Here is a tiny trained network, its code and every weight. The questions are about switching its units off for an input and a class, where a switched-off unit gives its printed mean instead of its output.

import numpy as np


def w(rows, s, z=0):
    codes = np.array(rows[::2]) - 128.0
    scale = np.full(codes.shape[1], s)
    scale[-1] = z or s
    return codes * scale


def norm(h):
    return h / np.sqrt((h * h).mean(-1, keepdims=True) + 1e-5)


def f(y):
    return np.maximum(y, 0)


def log_softmax(a):
    a = a - a.max(-1, keepdims=True)
    return a - np.log(np.exp(a).sum(-1, keepdims=True))


def net(x, mask):
    res = np.array(x, float).reshape(1, 8) / 4 @ E
    u = 0
    for l in range(2):
        y = f(norm(res) @ A[l][:, :-1].T + A[l][:, -1])
        res = res + np.where(mask[u : u + 11], y, B[l][:, -1]) @ B[l][:, :-1]
        u += 11
    return log_softmax(norm(res)[-1] @ U[:, :-1].T + U[:, -1])


A, B = {}, {}
E = w([
[114,179,186,131,162,224,184,133,159],'x0',
[184,111,252,146,66,129,103,171,14],'x1',
[151,187,152,157,99,177,246,87,133],'x2',
[177,130,93,119,16,2,78,100,119],'x3',
[71,224,97,157,147,120,93,120,169],'x4',
[108,166,46,166,160,57,112,253,23],'x5',
[171,16,20,248,88,164,145,53,118],'x6',
[139,108,140,91,137,120,182,107,117],'x7',
],0.0094)
A[0] = w([
[128,66,172,167,108,162,131,117,164,9],'L0N0',
[195,115,136,97,124,166,105,88,152,164],'L0N1',
[166,72,85,108,112,124,57,84,106,149],'L0N2',
[122,157,69,100,156,172,120,152,144,110],'L0N3',
[79,206,132,159,164,188,141,142,155,2],'L0N4',
[95,123,202,65,122,144,133,189,91,41],'L0N5',
[93,139,70,166,82,9,101,141,88,60],'L0N6',
[66,72,63,176,139,156,186,137,108,92],'L0N7',
[78,91,77,50,143,82,15,116,199,3],'L0N8',
[141,134,168,79,95,135,187,69,206,60],'L0N9',
[123,2,53,249,143,113,148,128,124,79],'L0N10',
],0.0098,0.0073)
B[0] = w([
[149,181,104,170,90,61,137,122,91,150],'L0N0',
[106,142,180,134,97,126,117,116,149,213],'L0N1',
[87,133,164,177,137,100,89,99,143,229],'L0N2',
[103,134,135,166,134,98,124,88,105,174],'L0N3',
[32,195,120,250,176,136,237,167,135,166],'L0N4',
[159,91,138,104,177,161,120,180,124,176],'L0N5',
[181,186,70,102,80,104,98,165,128,230],'L0N6',
[134,94,71,122,226,190,122,132,150,200],'L0N7',
[22,110,150,84,204,84,43,42,135,204],'L0N8',
[126,114,119,86,94,125,209,80,147,214],'L0N9',
[215,68,70,165,159,193,133,95,78,255],'L0N10',
],0.012,0.0068)
A[1] = w([
[143,129,213,66,145,144,121,217,61,12],'L1N0',
[77,209,131,171,148,159,176,153,160,88],'L1N1',
[167,144,155,102,166,159,137,160,96,7],'L1N2',
[162,160,114,174,66,143,88,73,98,43],'L1N3',
[152,167,82,131,94,75,97,161,101,3],'L1N4',
[93,193,121,160,127,161,145,146,122,39],'L1N5',
[126,113,174,59,81,148,210,115,195,33],'L1N6',
[131,89,3,146,127,119,125,139,111,81],'L1N7',
[107,173,73,121,91,58,71,150,92,91],'L1N8',
[109,127,164,95,163,132,144,227,135,95],'L1N9',
[136,166,86,119,85,42,112,164,94,56],'L1N10',
],0.013,0.0067)
B[1] = w([
[141,78,210,39,207,201,47,204,18,199],'L1N0',
[76,193,118,176,114,147,178,236,190,220],'L1N1',
[66,108,160,111,157,97,64,161,124,154],'L1N2',
[99,96,206,182,75,157,80,186,138,188],'L1N3',
[213,206,103,34,11,83,183,228,124,185],'L1N4',
[87,231,114,237,196,104,144,87,116,167],'L1N5',
[114,154,149,19,23,165,221,98,158,226],'L1N6',
[175,128,86,60,172,99,171,122,105,254],'L1N7',
[158,141,90,75,78,79,146,182,205,235],'L1N8',
[113,184,141,202,181,119,104,87,44,190],'L1N9',
[154,166,104,88,78,102,139,226,158,206],'L1N10',
],0.011,0.0074)
U = w([
[212,47,4,187,205,195,157,81,92,166],'0',
[37,112,122,73,179,32,22,48,221,90],'1',
[113,138,210,33,30,202,239,30,171,143],'2',
[132,134,232,87,192,187,69,190,20,68],'3',
[30,238,135,211,191,179,212,166,189,158],'4',
[208,175,59,65,41,41,86,220,142,177],'5',
[180,62,207,235,23,161,78,72,116,3],'6',
],0.019,0.0066)

Each question gives the input, the list of numbers given to net, and the class t.
The units are the neurons (one row each of A and B). Each row of codes is followed by its name. A weight is (code - 128) times the scale printed after its matrix; where a second scale follows, it is the last column's (A, B and U).
mask holds one flag per neuron, layer by layer. A switched-off neuron (its flag False) gives its mean, the last column of its row in B, instead of its output. The means were averaged over made-up inputs and are rounded, as every weight is.
A unit's drop is (log p(t) with every unit on - log p(t) with that unit switched off) / (log p(t) with every unit on - log p(t) with every unit switched off).
The circuit of an input: a set's keep is (log p(t) with only the set's units on - log p(t) with every unit switched off) / (log p(t) with every unit on - log p(t) with every unit switched off). Starting from the 12 units with the biggest drops (on a tie, the unit counted first), units are removed one at a time, each time the one whose removal leaves the highest keep (on an exact tie, the one counted first), for as long as the keep stays at least 0.8.
circuit, biggest first: the units of the circuit, biggest drop first
top k neurons: the k neurons with the biggest drops, biggest first
top k neurons in layer l: the k neurons of layer l with the biggest drops, biggest first
drop when u is switched off: that unit's drop, to one decimal
input [3,-1,-7,0,3,-3,-4,8], class 1: circuit, biggest first => L0N8
input [-5,4,8,1,3,0,4,-1], class 0: top 2 neurons in layer 1 => L1N7; L1N6
input [-8,5,1,-5,-2,4,-1,0], class 3: top 4 neurons => L1N0; L0N5; L0N0; L1N9
input [-4,-3,-7,-5,-2,2,-6,8], class 1: top 3 neurons in layer 0 => L0N8; L0N10; L0N3
input [4,1,-5,6,-3,-2,6,4], class 6: top 2 neurons => L1N3; L0N2
input [6,-7,3,-8,0,7,8,-7], class 0: top 2 neurons => L0N10; L0N7
input [2,5,0,-2,-5,-3,-2,5], class 3: top 2 neurons => L1N0; L0N5
input [-4,5,-1,5,-8,-5,-7,1], class 3: top 2 neurons => L1N0; L0N5
input [6,0,-7,2,6,-1,-4,-8], class 4: top 2 neurons => L0N4; L1N1
input [-2,1,-1,-1,3,-8,4,-3], class 6: top 2 neurons in layer 0 => L0N0; L0N2
input [-8,-2,5,4,-2,5,6,3], class 0: top 3 neurons => L0N10; L0N7; L1N6
input [-8,8,6,6,6,-4,7,6], class 6: top 3 neurons => L1N3; L0N2; L0N10
input [-6,3,-8,4,3,-5,3,-4], class 1: top 2 neurons in layer 0 => L0N8; L0N2
input [2,7,-3,-3,-6,-7,-5,5], class 3: top neuron => L1N0
input [4,1,3,8,0,4,7,7], class 0: top 2 neurons in layer 0 => L0N10; L0N7
input [-7,-3,0,2,-5,2,5,1], class 0: drop when L0N10 is switched off => 3.1
input [6,0,3,-4,-2,7,4,-1], class 0: drop when L0N10 is switched off => 0.7
input [6,4,-2,-7,-7,7,5,1], class 0: drop when L0N10 is switched off => 0.2
